[[  3  22 -22  -1  28 -40   2 -32  -4  -5]
 [ -5   9  31   4 -19  32 -11   4  10  12]
 [ -2  -9  16   1 -17  25  -3  16   4   4]]
->
[[  3  -5  -2]
 [ 22   9  -9]
 [-22  31  16]
 [ -1   4   1]
 [ 28 -19 -17]
 [-40  32  25]
 [  2 -11  -3]
 [-32   4  16]
 [ -4  10   4]
 [ -5  12   4]]

[[  3   5  21  -2 -40 -22 -20 -44  -8  44]
 [ 13  35  21 -16  22  -3 -21  -3  -9 -25]
 [-27  17  -6 -14  15 -23 -21 -19 -17  17]
 [-26  18 -12 -15  14 -24 -21 -23 -15  17]]
->
[[  3  13 -27 -26]
 [  5  35  17  18]
 [ 21  21  -6 -12]
 [ -2 -16 -14 -15]
 [-40  22  15  14]
 [-22  -3 -23 -24]
 [-20 -21 -21 -21]
 [-44  -3 -19 -23]
 [ -8  -9 -17 -15]
 [ 44 -25  17  17]]

[[  1  36   0  37  36  36   0]
 [  3   1   4   0   0   1   0]
 [  4 -41   5 -42 -41 -41   1]]
->
[[  1   3   4]
 [ 36   1 -41]
 [  0   4   5]
 [ 37   0 -42]
 [ 36   0 -41]
 [ 36   1 -41]
 [  0   0   1]]

[[-24  -9 -14 -21  29  16  25  18 -12]
 [ 11  12 -10  -1  34   5   6  -3  10]
 [-31   2 -31 -41  14  21  48   5 -16]]
->
[[-24  11 -31]
 [ -9  12   2]
 [-14 -10 -31]
 [-21  -1 -41]
 [ 29  34  14]
 [ 16   5  21]
 [ 25   6  48]
 [ 18  -3   5]
 [-12  10 -16]]

[[-22  18  -1   9   0   3 -23  -2]
 [ -5   0  14 -12  -6  18 -21  13]
 [-22 -33   5   0  19  -3 -15  19]
 [ 17 -10  37  -5  11  -6  -5   4]
 [ 25  -5 -10   9 -18  -9  -3   0]
 [-23 -13  41 -29   1  -8  14   5]
 [-26   2   7   7   5   6   8  -9]
 [  4   8  32  -1  -5  -5   7  -1]
 [  3   8 -21  -9   3  11  -3 -16]]
->
[[-22  -5 -22  17  25 -23 -26   4   3]
 [ 18   0 -33 -10  -5 -13   2   8   8]
 [ -1  14   5  37 -10  41   7  32 -21]
 [  9 -12   0  -5   9 -29   7  -1  -9]
 [  0  -6  19  11 -18   1   5  -5   3]
 [  3  18  -3  -6  -9  -8   6  -5  11]
 [-23 -21 -15  -5  -3  14   8   7  -3]
 [ -2  13  19   4   0   5  -9  -1 -16]]

[[ -5  13 -19  25 -29  33 -35  36 -35  33 -33  37]
 [ 33 -35  36 -35  33 -33  37 -38  39 -43  45 -47]
 [ 25 -29  33 -35  36 -35  33 -33  37 -38  39 -43]
 [ 36 -35  33 -33  37 -38  39 -43  45 -47  48 -50]
 [-35  36 -35  33 -33  37 -38  39 -43  45 -47  48]]
->
[[ -5  33  25  36 -35]
 [ 13 -35 -29 -35  36]
 [-19  36  33  33 -35]
 [ 25 -35 -35 -33  33]
 [-29  33  36  37 -33]
 [ 33 -33 -35 -38  37]
 [-35  37  33  39 -38]
 [ 36 -38 -33 -43  39]
 [-35  39  37  45 -43]
 [ 33 -43 -38 -47  45]
 [-33  45  39  48 -47]
 [ 37 -47 -43 -50  48]]

[[ 13  11  -2   1   9 -15  -4  13   4 -12  -5  -1   0  12  -5   1]
 [  5  13  -6  -5 -17  -3  22   0   3 -16 -14 -17  -1 -16   0   3]
 [ -6 -12   1  -6  -4  -7  -9 -16   1  -8   1   1   4 -14  -6  -1]
 [-31 -23   9  -5  -3   8  -8  -7  -2  -1  -1  -5  12 -44   2   0]]
->
[[ 13   5  -6 -31]
 [ 11  13 -12 -23]
 [ -2  -6   1   9]
 [  1  -5  -6  -5]
 [  9 -17  -4  -3]
 [-15  -3  -7   8]
 [ -4  22  -9  -8]
 [ 13   0 -16  -7]
 [  4   3   1  -2]
 [-12 -16  -8  -1]
 [ -5 -14   1  -1]
 [ -1 -17   1  -5]
 [  0  -1   4  12]
 [ 12 -16 -14 -44]
 [ -5   0  -6   2]
 [  1   3  -1   0]]
---
[[-45  30  -7  11]
 [ 25  -4  11  -6]]
->
[11 11]

[[ -2 -22  41  -7]
 [ -2 -19  40  -5]
 [  0  14 -20   4]
 [ -2 -21  39  -7]]
->
[-7 40 14 -2]

[[-39  15]
 [ 38   2]
 [  3  23]
 [ 28  22]]
->
[15 38]

[[ -7 -37]
 [  8 -33]
 [-44 -50]]
->
[-37   8]

[[  0   3  -8 -50 -10]
 [  5   7 -23 -35   2]]
->
[-10 -35]

[[ 32 -14  35]
 [-33   3  38]
 [-10  32 -37]
 [  9 -47 -14]]
->
[ 35   3 -10]

[[-30  10   4  -7]
 [-42  14   5 -10]
 [ 39 -15 -12  10]]
->
[ -7   5 -15]

[[-35   0  44]
 [ -2   3   1]
 [-37  -4  43]]
->
[ 44   3 -37]

[[-14   6   0 -23   2]
 [ -2  -3 -20 -41   0]
 [-29  28   7 -30   3]
 [ 39 -23 -42  26   4]
 [-16  15  33   6  -7]]
->
[  2 -41   7 -23 -16]
---
[[28 41 29  8]
 [24 16 44 32]]
->
[ 8 44]

[[ 12   4   2  47  -9]
 [-36   6  -1  -7   3]
 [  8  -2  14 -13  -8]
 [-28   3  -3 -18   6]]
->
[-9 -7 14  3]

[[ 40 -13]
 [-31   6]
 [-29   5]]
->
[-13 -31]

[[ 48  22]
 [  2  -4]
 [ 18  29]
 [ 13 -53]
 [ 18  -3]]
->
[22  2]

[[ 13  -4]
 [ 21  51]
 [-16 -28]
 [-23 -23]
 [  5 -31]]
->
[-4 21]

[[ 53  39]
 [-40  37]]
->
[ 39 -40]
---
[[ 41   9  55]
 [-16  -2 -19]
 [ -6  -4  -7]]
->
[[-16  -2 -19]
 [ -6  -4  -7]]

[[ 41   6 -30]
 [ 29  24  -5]
 [-29 -21   8]
 [ -7  44  42]]
->
[[ 29  24  -5]
 [-29 -21   8]]

[[-13   4  -1]
 [ -3  23 -37]
 [ 28 -33  30]
 [ 40  23  17]
 [-13  42  11]]
->
[[ -3  23 -37]
 [ 28 -33  30]]

[[-28 -27  32 -30 -32]
 [ -8  -7   6 -10  -7]
 [-43 -44  30 -41 -41]]
->
[[ -8  -7   6]
 [-43 -44  30]]

[[ -2 -14   3  -6  -1]
 [  7  52 -12  15 -10]
 [-16 -14  14  24  38]
 [-18  33   8  29  10]]
->
[[  7  52 -12]
 [-16 -14  14]]

[[  2  14 -43]
 [ -5 -25  -1]
 [-12   8 -14]
 [  5  -5   6]]
->
[[ -5 -25  -1]
 [-12   8 -14]]
